Below are the code and all the weights of a small trained network. Each question names an input and a target symbol and asks about switching units off, where a switched-off unit gives its printed mean instead of its output.

import numpy as np


def w(rows, s, z=0):
    codes = np.array(rows[::2]) - 128.0
    scale = np.full(codes.shape[1], s)
    scale[-1] = z or s
    return codes * scale


def f(y):
    return np.maximum(y, 0)


def softmax(a):
    e = np.exp(a - a.max(-1, keepdims=True))
    return e / e.sum(-1, keepdims=True)


def log_softmax(a):
    a = a - a.max(-1, keepdims=True)
    return a - np.log(np.exp(a).sum(-1, keepdims=True))


def net(x, mask):
    ids = ['ΓΘβζλμ'.index(c) for c in x.split()]
    T = len(ids)
    res = E[ids] + P[:T]
    u = 0
    for l in range(3):
        q, k, v = (res @ M[l].T for M in (Q, K, V))
        z = softmax(np.where(np.tri(T) > 0, q @ k.T / 4**0.5, -1e9)) @ v
        res = res + np.where(mask[u], z, O[l][:, -1]) @ O[l][:, :-1]
        u += 1
        y = f(res @ A[l][:, :-1].T + A[l][:, -1])
        res = res + np.where(mask[u : u + 12], y, B[l][:, -1]) @ B[l][:, :-1]
        u += 12
    return log_softmax(res[-1] @ U[:, :-1].T + U[:, -1])


Q, K, V, O, A, B = {}, {}, {}, {}, {}, {}
E = w([
[196,182,136,103,93,144,82,160],'Γ',
[121,162,253,123,79,131,13,105],'Θ',
[81,55,44,216,73,134,5,141],'β',
[92,205,118,207,192,150,139,93],'ζ',
[165,56,137,191,67,155,161,183],'λ',
[133,81,250,196,97,113,119,122],'μ',
],0.011)
P = w([
[94,104,123,1,203,188,170,165],'0',
[112,147,94,122,129,93,151,173],'1',
[122,151,100,142,117,97,142,152],'2',
[141,154,100,158,125,103,138,132],'3',
[158,148,100,158,120,122,134,115],'4',
[166,147,95,171,115,136,137,96],'5',
[182,145,100,177,113,154,136,87],'6',
[190,147,97,186,108,159,128,74],'7',
[195,149,95,186,93,171,133,52],'8',
[199,155,93,199,94,181,124,53],'9',
[208,158,104,202,94,193,129,49],'10',
[213,164,114,208,97,200,128,42],'11',
[220,184,115,224,81,188,114,56],'12',
],0.0077)
Q[0] = w([
[143,150,146,121,170,98,147,104],'L0H1',
[104,144,129,96,112,112,149,128],'L0H1',
[117,100,144,66,138,111,136,147],'L0H1',
[193,203,180,245,92,128,86,209],'L0H1',
],0.012)
K[0] = w([
[117,115,130,124,117,135,108,164],'L0H1',
[101,128,122,120,140,94,124,147],'L0H1',
[50,125,114,99,163,93,138,176],'L0H1',
[216,136,102,236,119,248,82,5],'L0H1',
],0.015)
V[0] = w([
[116,184,135,169,141,141,159,138],'L0H1',
[235,44,211,42,53,84,135,145],'L0H1',
[176,24,79,92,158,58,2,125],'L0H1',
[137,195,184,93,91,132,153,145],'L0H1',
],0.0064)
O[0] = w([
[178,114,102,137,130,80,119,97,160],'L0H1',
[9,100,131,65,230,137,189,218,3],'L0H1',
[55,201,177,152,62,254,183,173,149],'L0H1',
[101,94,113,85,248,74,106,107,62],'L0H1',
],0.0045,0.0031)
A[0] = w([
[76,157,113,102,101,94,181,102,3],'L0N1',
[63,51,146,110,127,90,231,129,42],'L0N2',
[95,67,111,192,55,44,164,146,69],'L0N3',
[88,181,108,60,43,28,232,117,37],'L0N4',
[105,153,138,84,97,89,196,127,72],'L0N5',
[60,147,195,119,25,8,180,74,103],'L0N6',
[110,137,99,76,94,50,197,137,29],'L0N7',
[111,128,104,44,61,116,209,78,61],'L0N8',
[181,139,159,113,144,142,109,73,32],'L0N9',
[181,2,105,98,161,123,156,127,76],'L0N10',
[113,131,112,60,48,80,186,102,62],'L0N11',
[145,207,122,91,67,52,148,178,34],'L0N12',
],0.0075,0.0049)
B[0] = w([
[132,128,127,79,137,118,101,154,128],'L0N1',
[108,191,129,185,97,85,82,194,139],'L0N2',
[232,142,141,147,254,184,118,105,254],'L0N3',
[99,106,116,153,108,112,97,116,128],'L0N4',
[155,97,157,149,155,141,98,127,128],'L0N5',
[166,89,198,130,169,176,96,65,185],'L0N6',
[182,137,109,123,168,163,135,90,128],'L0N7',
[128,90,84,103,105,141,108,116,128],'L0N8',
[64,82,94,153,37,48,131,146,177],'L0N9',
[78,155,132,146,94,8,146,137,148],'L0N10',
[143,125,141,124,117,124,137,106,128],'L0N11',
[185,133,108,82,147,167,103,97,137],'L0N12',
],0.01,0.0027)
Q[1] = w([
[79,141,19,183,188,158,40,109],'L1H1',
[98,76,75,78,158,128,146,117],'L1H1',
[162,5,106,83,99,155,32,182],'L1H1',
[105,91,117,191,185,139,126,141],'L1H1',
],0.019)
K[1] = w([
[195,191,174,195,22,153,129,101],'L1H1',
[133,167,186,93,120,148,98,176],'L1H1',
[55,186,154,149,140,251,179,183],'L1H1',
[173,151,120,102,105,171,137,117],'L1H1',
],0.023)
V[1] = w([
[38,115,175,114,133,127,30,39],'L1H1',
[144,102,28,139,166,120,41,176],'L1H1',
[172,8,176,163,183,147,163,128],'L1H1',
[52,161,108,174,162,145,182,81],'L1H1',
],0.012)
O[1] = w([
[95,181,172,176,238,255,144,120,126],'L1H1',
[151,29,88,156,54,227,92,137,254],'L1H1',
[90,158,150,211,44,52,108,146,146],'L1H1',
[65,106,90,158,166,89,141,53,128],'L1H1',
],0.0082,0.0063)
A[1] = w([
[204,198,46,58,132,133,137,202,171],'L1N1',
[171,170,22,63,143,163,70,159,96],'L1N2',
[130,104,101,22,146,80,146,178,90],'L1N3',
[185,14,223,118,187,117,175,136,105],'L1N4',
[163,24,199,76,132,149,214,151,48],'L1N5',
[174,84,213,19,89,88,111,103,144],'L1N6',
[139,138,128,158,200,51,153,139,94],'L1N7',
[57,154,54,146,90,176,130,133,3],'L1N8',
[63,97,69,6,124,179,174,210,116],'L1N9',
[182,114,58,170,228,175,254,197,119],'L1N10',
[76,84,160,95,178,79,177,209,74],'L1N11',
[83,145,25,104,160,115,116,44,134],'L1N12',
],0.009,0.0061)
B[1] = w([
[169,239,82,96,36,130,121,57,206],'L1N1',
[147,219,196,141,112,156,220,54,253],'L1N2',
[78,94,105,84,136,138,71,38,146],'L1N3',
[93,244,123,193,72,79,208,158,233],'L1N4',
[143,229,126,184,119,33,126,121,173],'L1N5',
[127,151,87,156,243,212,30,148,230],'L1N6',
[118,163,125,207,85,152,159,148,163],'L1N7',
[116,118,77,218,91,166,206,185,192],'L1N8',
[51,158,28,158,134,186,79,148,162],'L1N9',
[140,24,124,65,70,60,2,150,237],'L1N10',
[29,52,79,139,102,105,46,132,149],'L1N11',
[158,99,82,199,201,100,159,27,212],'L1N12',
],0.0094,0.0038)
Q[2] = w([
[177,177,86,251,81,150,41,42],'L2H1',
[107,103,86,90,167,133,174,153],'L2H1',
[154,102,144,9,177,119,242,141],'L2H1',
[100,122,122,78,177,79,152,157],'L2H1',
],0.034)
K[2] = w([
[48,151,111,90,178,160,77,142],'L2H1',
[240,126,116,117,133,121,137,112],'L2H1',
[253,56,84,163,138,95,128,129],'L2H1',
[169,102,105,136,125,91,173,76],'L2H1',
],0.029)
V[2] = w([
[140,228,66,72,175,225,136,129],'L2H1',
[4,177,100,19,155,87,108,142],'L2H1',
[243,181,97,170,98,95,23,1],'L2H1',
[125,64,29,162,73,130,134,174],'L2H1',
],0.0071)
O[2] = w([
[2,210,186,64,65,121,138,80,249],'L2H1',
[95,134,126,192,178,60,75,76,238],'L2H1',
[19,23,154,113,98,179,159,90,146],'L2H1',
[173,114,107,59,157,120,167,54,175],'L2H1',
],0.0069,0.019)
A[2] = w([
[145,88,149,144,117,167,162,166,1],'L2N1',
[108,112,116,121,61,69,105,139,71],'L2N2',
[168,139,126,59,129,120,209,154,63],'L2N3',
[163,136,114,86,137,106,83,192,82],'L2N4',
[151,130,192,87,211,196,76,136,131],'L2N5',
[109,80,140,83,139,97,169,204,94],'L2N6',
[130,93,137,49,132,105,152,230,93],'L2N7',
[120,73,161,113,145,118,252,155,130],'L2N8',
[163,133,139,126,168,82,186,204,84],'L2N9',
[128,96,117,62,82,59,163,167,103],'L2N10',
[97,102,103,134,199,107,190,232,54],'L2N11',
[200,150,125,152,178,129,142,185,86],'L2N12',
],0.011,0.007)
B[2] = w([
[95,145,142,99,166,94,109,124,155],'L2N1',
[251,70,137,97,238,133,138,231,254],'L2N2',
[110,122,107,161,191,131,112,178,157],'L2N3',
[150,150,197,116,110,118,143,123,163],'L2N4',
[84,72,173,102,166,160,175,146,174],'L2N5',
[107,114,108,99,113,126,106,150,130],'L2N6',
[122,142,108,174,94,95,119,139,130],'L2N7',
[154,150,87,210,138,104,101,133,146],'L2N8',
[105,154,94,141,139,163,98,76,149],'L2N9',
[59,114,105,82,72,135,141,104,146],'L2N10',
[178,162,145,130,74,104,161,145,132],'L2N11',
[55,62,130,49,94,101,142,174,210],'L2N12',
],0.012,0.0097)
U = w([
[63,50,159,47,143,197,124,96,7],'Γ',
[112,104,109,16,114,199,163,86,242],'Θ',
[86,34,92,85,155,165,142,49,42],'β',
[94,25,100,119,84,253,139,118,254],'ζ',
[89,34,99,40,104,144,118,132,109],'λ',
[74,102,151,123,123,150,120,120,79],'μ',
],0.0042,0.0023)

Each question gives the input, a string of symbols that net reads in full, and the target symbol t.
The units are the heads (4 rows each of Q, K, V and O) and the neurons (one row each of A and B). Each row of codes is followed by its name. A weight is (code - 128) times the scale printed after its matrix; where a second scale follows, it is the last column's (O, A, B and U).
mask holds one flag per unit, layer by layer, with each layer's heads first. A switched-off unit (its flag False) gives its mean, the last column of its rows in O or B, instead of its output. The means were averaged over made-up inputs and are rounded, as every weight is.
A unit's drop is (log p(t) with every unit on - log p(t) with that unit switched off) / (log p(t) with every unit on - log p(t) with every unit switched off).
The circuit of an input: a set's keep is (log p(t) with only the set's units on - log p(t) with every unit switched off) / (log p(t) with every unit on - log p(t) with every unit switched off). Starting from the 12 units with the biggest drops (on a tie, the unit counted first), units are removed one at a time, each time the one whose removal leaves the highest keep (on an exact tie, the one counted first), for as long as the keep stays at least 0.8.
circuit, biggest first: the units of the circuit, biggest drop first
k most important neurons: the k neurons with the biggest drops, biggest first
k most important neurons of layer l: the k neurons of layer l with the biggest drops, biggest first
input Γ β β β β β λ β μ, target Γ: 4 most important neurons : (L1N1 L1N9 L1N6 L2N2)
input β Θ β Θ β ζ Γ, target Θ: most important neuron : (L1N9)
input ζ ζ Θ β, target ζ: circuit, biggest first : (L0H1 L2H1)
input Γ β ζ β β β μ β β, target Γ: 2 most important neurons : (L1N1 L1N9)
input ζ β Θ Γ ζ Θ ζ ζ Θ ζ μ ζ Θ, target ζ: 2 most important neurons : (L1N10 L0N6)
input β β β ζ ζ λ Γ λ μ β β β, target Θ: circuit, biggest first : (L2H1 L1N8 L1H1)
input ζ λ β, target ζ: circuit, biggest first : (L0H1 L1H1 L2H1)
input Θ μ λ λ β Γ, target μ: circuit, biggest first : (L2H1 L1H1 L0H1)
input Θ Θ β μ Γ, target μ: circuit, biggest first : (L2H1 L0H1 L1H1 L0N3)
input Γ ζ ζ ζ λ β β μ ζ β ζ β Θ, target Γ: 3 most important neurons of layer 1 : (L1N1 L1N9 L1N6)
input Θ μ Θ ζ ζ Γ Γ ζ λ ζ μ, target μ: circuit, biggest first : (L2H1 L1H1 L1N4 L0H1)
input Θ λ Θ Θ Γ Θ λ μ, target μ: circuit, biggest first : (L2H1 L0H1 L1H1)
input β λ β μ ζ Θ μ ζ β ζ Γ μ, target Θ: circuit, biggest first : (L2H1 L1N8 L0H1 L1H1)
input β ζ Γ, target Θ: most important neuron : (L1N1)
input λ Θ Γ ζ Θ μ ζ ζ Γ, target β: 3 most important neurons of layer 1 : (L1N9 L1N11 L1N3)
input β μ ζ μ μ β ζ μ β λ β, target λ: circuit, biggest first : (L1H1 L2N2)
input Γ Θ ζ μ μ Γ λ β β ζ ζ Γ Θ, target Γ: 3 most important neurons : (L1N9 L1N1 L1N6)
input β ζ λ Θ β ζ Γ μ λ Γ λ ζ, target Θ: 2 most important neurons : (L1N9 L1N1)
input β λ β λ, target Θ: 3 most important neurons : (L1N9 L0N3 L1N8)
input β Θ μ, target Θ: 3 most important neurons : (L1N9 L1N8 L0N3)
input λ β Γ ζ β λ Θ Θ, target β: most important neuron : (L1N11)
input Γ Θ λ Γ, target Γ: 4 most important neurons : (L1N9 L1N1 L1N6 L1N3)
input μ Θ λ μ μ β β μ Θ, target λ: 3 most important neurons : (L1N11 L2N12 L0N3)
input ζ μ Γ, target ζ: 2 most important neurons of layer 0 : (L0N12 L0N6)
input λ μ Θ Γ λ Θ Γ λ ζ Γ μ, target β: 2 most important neurons : (L1N11 L0N10)
input Γ β β Θ λ, target Γ: 4 most important neurons : (L1N1 L1N9 L1N6 L1N3)
input λ Θ Γ μ μ Γ μ λ Γ β ζ ζ, target β: most important neuron of layer 1 : (L1N9)
input Γ λ ζ β λ Θ ζ Θ Γ ζ Θ β λ, target Γ: 3 most important neurons : (L1N1 L1N9 L1N6)
input ζ ζ Γ, target ζ: 2 most important neurons of layer 1 : (L1N12 L1N10)
